Below is a small trained network, with its code and all its weights. Each question gives an input and a target symbol and asks what happens when units are switched off, that is, made to give their printed mean instead of their output.

import numpy as np


def w(rows, s, z=0):
    codes = np.array(rows[::2]) - 128.0
    scale = np.full(codes.shape[1], s)
    scale[-1] = z or s
    return codes * scale


def f(y):
    return np.maximum(y, 0)


def softmax(a):
    e = np.exp(a - a.max(-1, keepdims=True))
    return e / e.sum(-1, keepdims=True)


def log_softmax(a):
    a = a - a.max(-1, keepdims=True)
    return a - np.log(np.exp(a).sum(-1, keepdims=True))


def net(x, mask):
    ids = ['ΔΛΦΩγθπτ'.index(c) for c in x.split()]
    T = len(ids)
    res = E[ids] + P[:T]
    u = 0
    for l in range(2):
        q, k, v = (res @ M[l].T for M in (Q, K, V))
        z = softmax(np.where(np.tri(T) > 0, q @ k.T / 2**0.5, -1e9)) @ v
        res = res + np.where(mask[u], z, O[l][:, -1]) @ O[l][:, :-1]
        u += 1
        y = f(res @ A[l][:, :-1].T + A[l][:, -1])
        res = res + np.where(mask[u : u + 12], y, B[l][:, -1]) @ B[l][:, :-1]
        u += 12
    return log_softmax(res[-1] @ U[:, :-1].T + U[:, -1])


Q, K, V, O, A, B = {}, {}, {}, {}, {}, {}
E = w([
[138,152,145],'Δ',
[156,97,141],'Λ',
[148,78,133],'Φ',
[125,134,199],'Ω',
[129,87,135],'γ',
[223,180,102],'θ',
[132,7,185],'π',
[95,176,70],'τ',
],0.02)
P = w([
[182,254,155],'0',
[225,44,144],'1',
[243,50,136],'2',
[212,64,126],'3',
[205,60,157],'4',
[203,63,164],'5',
[181,78,187],'6',
[218,77,157],'7',
[185,98,179],'8',
[182,97,213],'9',
[198,111,201],'10',
[237,79,211],'11',
],0.0059)
Q[0] = w([
[254,44,247],'0.h0',
[114,133,166],'0.h0',
],0.014)
K[0] = w([
[143,254,196],'0.h0',
[98,122,169],'0.h0',
],0.0087)
V[0] = w([
[219,206,4],'0.h0',
[58,198,255],'0.h0',
],0.0075)
O[0] = w([
[136,182,172,254],'0.h0',
[250,154,25,127],'0.h0',
],0.02,0.007)
A[0] = w([
[174,127,138,96],'0.n0',
[101,157,95,149],'0.n1',
[61,188,240,119],'0.n2',
[129,107,180,201],'0.n3',
[8,110,118,177],'0.n4',
[203,92,158,87],'0.n5',
[151,91,171,120],'0.n6',
[175,109,135,73],'0.n7',
[105,110,90,172],'0.n8',
[177,134,97,3],'0.n9',
[124,45,95,154],'0.n10',
[121,75,149,73],'0.n11',
],0.013,0.0036)
B[0] = w([
[70,68,139,160],'0.n0',
[97,254,172,132],'0.n1',
[154,64,107,251],'0.n2',
[129,148,51,174],'0.n3',
[135,244,135,145],'0.n4',
[38,184,111,178],'0.n5',
[110,156,43,157],'0.n6',
[114,154,148,153],'0.n7',
[91,170,211,136],'0.n8',
[187,138,90,155],'0.n9',
[114,169,205,151],'0.n10',
[176,27,62,136],'0.n11',
],0.0055,0.025)
Q[1] = w([
[23,254,113],'1.h0',
[5,122,43],'1.h0',
],0.0044)
K[1] = w([
[190,124,87],'1.h0',
[191,107,253],'1.h0',
],0.0043)
V[1] = w([
[11,253,193],'1.h0',
[57,253,15],'1.h0',
],0.0063)
O[1] = w([
[1,159,191,3],'1.h0',
[78,235,86,166],'1.h0',
],0.013,0.00024)
A[1] = w([
[97,178,114,71],'1.n0',
[131,229,150,254],'1.n1',
[148,183,5,98],'1.n2',
[140,167,176,120],'1.n3',
[234,106,106,47],'1.n4',
[170,124,184,179],'1.n5',
[147,183,124,125],'1.n6',
[201,238,183,127],'1.n7',
[16,142,162,142],'1.n8',
[254,48,193,84],'1.n9',
[84,58,166,115],'1.n10',
[215,229,123,50],'1.n11',
],0.0087,0.0044)
B[1] = w([
[210,189,149,158],'1.n0',
[79,66,79,247],'1.n1',
[123,188,209,251],'1.n2',
[170,128,112,173],'1.n3',
[98,100,140,222],'1.n4',
[142,72,107,190],'1.n5',
[137,145,101,184],'1.n6',
[99,69,136,242],'1.n7',
[126,2,121,198],'1.n8',
[173,150,137,244],'1.n9',
[95,187,100,174],'1.n10',
[97,95,189,242],'1.n11',
],0.0063,0.011)
U = w([
[92,208,147,32],'Δ',
[125,134,92,160],'Λ',
[144,123,90,78],'Φ',
[161,217,146,75],'Ω',
[142,135,91,211],'γ',
[121,159,254,94],'θ',
[162,103,103,141],'π',
[55,161,145,253],'τ',
],0.012,0.0031)

Each question gives the input, a string of symbols that net reads in full, and the target symbol t.
The units are the heads (2 rows each of Q, K, V and O) and the neurons (one row each of A and B). Each row of codes is followed by its name. A weight is (code - 128) times the scale printed after its matrix; where a second scale follows, it is the last column's (O, A, B and U).
mask holds one flag per unit, layer by layer, with each layer's heads first. A switched-off unit (its flag False) gives its mean, the last column of its rows in O or B, instead of its output. The means were averaged over made-up inputs and are rounded, as every weight is.
A unit's drop is (log p(t) with every unit on - log p(t) with that unit switched off) / (log p(t) with every unit on - log p(t) with every unit switched off).
The circuit of an input: a set's keep is (log p(t) with only the set's units on - log p(t) with every unit switched off) / (log p(t) with every unit on - log p(t) with every unit switched off). Starting from the 12 units with the biggest drops (on a tie, the unit counted first), units are removed one at a time, each time the one whose removal leaves the highest keep (on an exact tie, the one counted first), for as long as the keep stays at least 0.8.
units of the circuit, in order: the units of the circuit, biggest drop first
unit that matters most: the unit with the biggest drop
k most important neurons: the k neurons with the biggest drops, biggest first
k most important neurons of layer l: the k neurons of layer l with the biggest drops, biggest first
input π Λ Δ Ω π θ Ω, target π: units of the circuit, in order => [0.h0]
input Ω Ω τ π Ω Λ Ω, target Ω: 2 most important neurons of layer 0 => [0.n5 0.n9]
input Ω π Δ Φ τ π θ Δ, target Ω: 3 most important neurons of layer 0 => [0.n5 0.n9 0.n2]
input Λ θ θ Ω θ Ω γ π γ γ, target π: 2 most important neurons of layer 1 => [1.n2 1.n11]
input Ω θ τ γ γ, target Ω: units of the circuit, in order => [0.h0 1.n2 1.h0 0.n2]
input τ γ π Ω, target τ: units of the circuit, in order => [1.h0 0.n2]
input Ω θ π Ω Λ θ Ω Δ Δ, target Ω: units of the circuit, in order => [1.n2 0.h0 1.h0 0.n2]
input θ θ Φ Δ, target θ: 4 most important neurons => [0.n2 0.n5 1.n1 0.n9]
input τ Φ Ω Φ Δ Δ τ γ Λ Λ Λ, target τ: units of the circuit, in order => [0.n2 1.h0]
input θ θ Λ Ω τ Λ τ π τ Λ, target τ: 2 most important neurons => [0.n4 1.n2]
input Φ θ Λ Λ π, target π: 4 most important neurons of layer 0 => [0.n2 0.n11 0.n5 0.n3]
input θ Ω Δ Λ τ Λ θ Φ γ θ, target θ: 2 most important neurons => [0.n2 0.n5]
input Ω Λ Φ, target Ω: 3 most important neurons of layer 0 => [0.n5 0.n2 0.n9]
input τ Ω Δ, target τ: unit that matters most => 1.h0
input Ω Λ θ γ θ Φ Ω Φ θ Φ Ω τ, target Ω: 3 most important neurons of layer 1 => [1.n2 1.n8 1.n0]
input τ Ω θ γ Δ Λ Ω Λ θ Δ τ θ, target τ: units of the circuit, in order => [1.h0 0.n2 1.n1]
input Ω γ Φ π, target Ω: 3 most important neurons => [0.n5 1.n2 0.n2]
input τ π Λ τ Ω Ω Ω Δ θ Ω τ Δ, target τ: 2 most important neurons of layer 1 => [1.n1 1.n9]
input θ Φ γ, target θ: 2 most important neurons of layer 0 => [0.n2 0.n9]
input π θ Δ, target π: unit that matters most => 0.n2
input Ω Φ Ω Δ Ω θ θ Δ Ω Ω π, target Ω: 3 most important neurons => [1.n2 0.n5 0.n2]
input π θ γ Ω Δ, target π: 2 most important neurons of layer 0 => [0.n5 0.n2]
input Ω τ Λ Ω π π θ Ω Φ, target Ω: 3 most important neurons of layer 0 => [0.n5 0.n9 0.n2]
input Ω Φ γ, target Ω: 2 most important neurons => [1.n2 0.n5]
input θ Φ θ Φ, target θ: 3 most important neurons of layer 0 => [0.n2 0.n9 0.n11]
input Ω Λ θ, target Ω: 2 most important neurons => [1.n2 0.n5]
input τ γ Ω τ Φ, target τ: most important neuron => [0.n2]
